Below is a small trained network, with its code and all its weights. Each question gives an input and a class and asks what happens when units are switched off, that is, made to give their printed mean instead of their output.

import numpy as np


def w(rows, s, z=0):
    codes = np.array(rows[::2]) - 128.0
    scale = np.full(codes.shape[1], s)
    scale[-1] = z or s
    return codes * scale


def norm(h):
    return h / np.sqrt((h * h).mean(-1, keepdims=True) + 1e-5)


def f(y):
    return np.maximum(y, 0)


def log_softmax(a):
    a = a - a.max(-1, keepdims=True)
    return a - np.log(np.exp(a).sum(-1, keepdims=True))


def net(x, mask):
    res = np.array(x, float).reshape(1, 4) / 4 @ E
    u = 0
    for l in range(3):
        y = f(norm(res) @ A[l][:, :-1].T + A[l][:, -1])
        res = res + np.where(mask[u : u + 7], y, B[l][:, -1]) @ B[l][:, :-1]
        u += 7
    return log_softmax(norm(res)[-1] @ U[:, :-1].T + U[:, -1])


A, B = {}, {}
E = w([
[127,133,119,120,126,123,122],'x0',
[137,178,144,103,86,114,254],'x1',
[170,89,207,69,132,73,152],'x2',
[141,120,133,118,214,135,172],'x3',
],0.0037)
A[0] = w([
[53,117,163,188,32,33,74,210],'0.n0',
[174,173,249,179,131,17,83,89],'0.n1',
[175,31,133,172,2,118,95,32],'0.n2',
[96,163,118,120,213,156,145,190],'0.n3',
[122,29,112,73,200,147,71,253],'0.n4',
[222,119,143,127,234,61,157,226],'0.n5',
[116,203,164,85,5,171,84,120],'0.n6',
],0.0035,0.0011)
B[0] = w([
[198,130,170,190,237,162,122,227],'0.n0',
[98,35,11,80,82,141,124,205],'0.n1',
[173,176,165,191,181,65,188,190],'0.n2',
[193,178,223,195,165,56,65,207],'0.n3',
[82,191,202,128,178,195,178,254],'0.n4',
[187,171,19,181,61,43,57,252],'0.n5',
[165,192,148,161,253,38,164,211],'0.n6',
],0.0033,0.0028)
A[1] = w([
[81,141,74,173,158,161,127,255],'1.n0',
[68,104,118,99,125,141,175,41],'1.n1',
[149,124,174,84,99,69,108,238],'1.n2',
[162,70,107,71,172,2,105,145],'1.n3',
[213,187,80,114,57,120,130,123],'1.n4',
[100,164,62,116,196,148,159,77],'1.n5',
[108,133,129,118,97,114,195,163],'1.n6',
],0.0055,0.00056)
B[1] = w([
[97,115,129,129,62,162,253,213],'1.n0',
[158,140,121,111,244,107,186,133],'1.n1',
[95,156,36,192,119,140,147,196],'1.n2',
[133,122,127,157,67,163,144,255],'1.n3',
[140,138,159,118,181,185,117,207],'1.n4',
[154,111,102,160,61,113,105,196],'1.n5',
[69,60,101,111,188,181,56,183],'1.n6',
],0.0057,0.0043)
A[2] = w([
[91,147,122,66,178,141,182,159],'2.n0',
[120,166,76,69,185,115,215,187],'2.n1',
[127,177,181,166,110,254,150,235],'2.n2',
[107,150,166,99,194,158,131,117],'2.n3',
[158,52,106,124,125,137,70,199],'2.n4',
[169,109,126,167,148,159,182,123],'2.n5',
[211,233,142,192,211,101,177,255],'2.n6',
],0.0048,0.00091)
B[2] = w([
[112,78,184,137,175,208,22,155],'2.n0',
[40,77,90,111,144,133,23,182],'2.n1',
[179,52,163,2,152,66,67,248],'2.n2',
[115,187,46,60,89,202,86,145],'2.n3',
[23,143,110,44,132,176,177,154],'2.n4',
[191,198,168,173,51,174,151,210],'2.n5',
[122,132,150,157,168,44,112,253],'2.n6',
],0.0042,0.0062)
U = w([
[33,65,147,70,238,202,67,146],'0',
[156,172,142,229,181,59,156,144],'1',
[96,109,71,158,2,208,237,128],'2',
[198,140,133,105,125,156,104,194],'3',
[124,184,145,42,124,108,182,5],'4',
],0.0058,0.0031)

Each question gives the input, the list of numbers given to net, and the class t.
The units are the neurons (one row each of A and B). Each row of codes is followed by its name. A weight is (code - 128) times the scale printed after its matrix; where a second scale follows, it is the last column's (A, B and U).
mask holds one flag per neuron, layer by layer. A switched-off neuron (its flag False) gives its mean, the last column of its row in B, instead of its output. The means were averaged over made-up inputs and are rounded, as every weight is.
A unit's drop is (log p(t) with every unit on - log p(t) with that unit switched off) / (log p(t) with every unit on - log p(t) with every unit switched off).
The circuit of an input: a set's keep is (log p(t) with only the set's units on - log p(t) with every unit switched off) / (log p(t) with every unit on - log p(t) with every unit switched off). Starting from the 12 units with the biggest drops (on a tie, the unit counted first), units are removed one at a time, each time the one whose removal leaves the highest keep (on an exact tie, the one counted first), for as long as the keep stays at least 0.8.
units of the circuit, in order: the units of the circuit, biggest drop first
unit that matters most: the unit with the biggest drop
k most important neurons: the k neurons with the biggest drops, biggest first
top k neurons in layer l: the k neurons of layer l with the biggest drops, biggest first
input [-6,7,2,5], class 0: units of the circuit, in order -> (1.n6; 2.n1)
input [6,-3,6,2], class 2: unit that matters most -> 1.n3
input [2,5,-5,-8], class 1: 3 most important neurons -> (0.n6; 0.n0; 2.n6)
input [-4,-6,1,-8], class 1: 2 most important neurons -> (0.n2; 1.n6)
input [-5,8,-7,0], class 0: 2 most important neurons -> (1.n6; 1.n3)
input [-5,6,6,2], class 0: units of the circuit, in order -> (1.n6; 2.n1; 2.n0)
input [4,8,8,-5], class 0: 3 most important neurons -> (1.n6; 1.n5; 2.n1)
input [6,-5,-7,2], class 2: units of the circuit, in order -> (1.n0; 2.n6)
input [4,5,4,-6], class 1: 4 most important neurons -> (0.n6; 0.n0; 0.n4; 0.n2)
input [8,4,-6,-8], class 1: units of the circuit, in order -> (0.n6; 0.n0; 1.n3)
input [1,-5,0,-6], class 1: 4 most important neurons -> (0.n2; 1.n6; 0.n6; 1.n4)
input [4,8,7,-7], class 0: 3 most important neurons -> (1.n6; 1.n5; 1.n4)
input [4,3,6,-4], class 2: top 2 neurons in layer 1 -> (1.n3; 1.n2)
input [4,-2,-6,-2], class 2: units of the circuit, in order -> (1.n0)
input [6,-6,8,-6], class 2: 3 most important neurons -> (0.n1; 1.n3; 2.n2)
input [6,8,8,1], class 0: top 3 neurons in layer 1 -> (1.n6; 1.n5; 1.n0)
input [-4,-5,-2,-6], class 1: top 4 neurons in layer 0 -> (0.n2; 0.n6; 0.n0; 0.n1)
input [4,7,-4,-7], class 0: top 2 neurons in layer 0 -> (0.n5; 0.n3)
input [-5,-4,-2,-6], class 1: top 3 neurons in layer 0 -> (0.n2; 0.n6; 0.n0)
input [6,6,-2,6], class 0: top 4 neurons in layer 1 -> (1.n6; 1.n3; 1.n4; 1.n2)
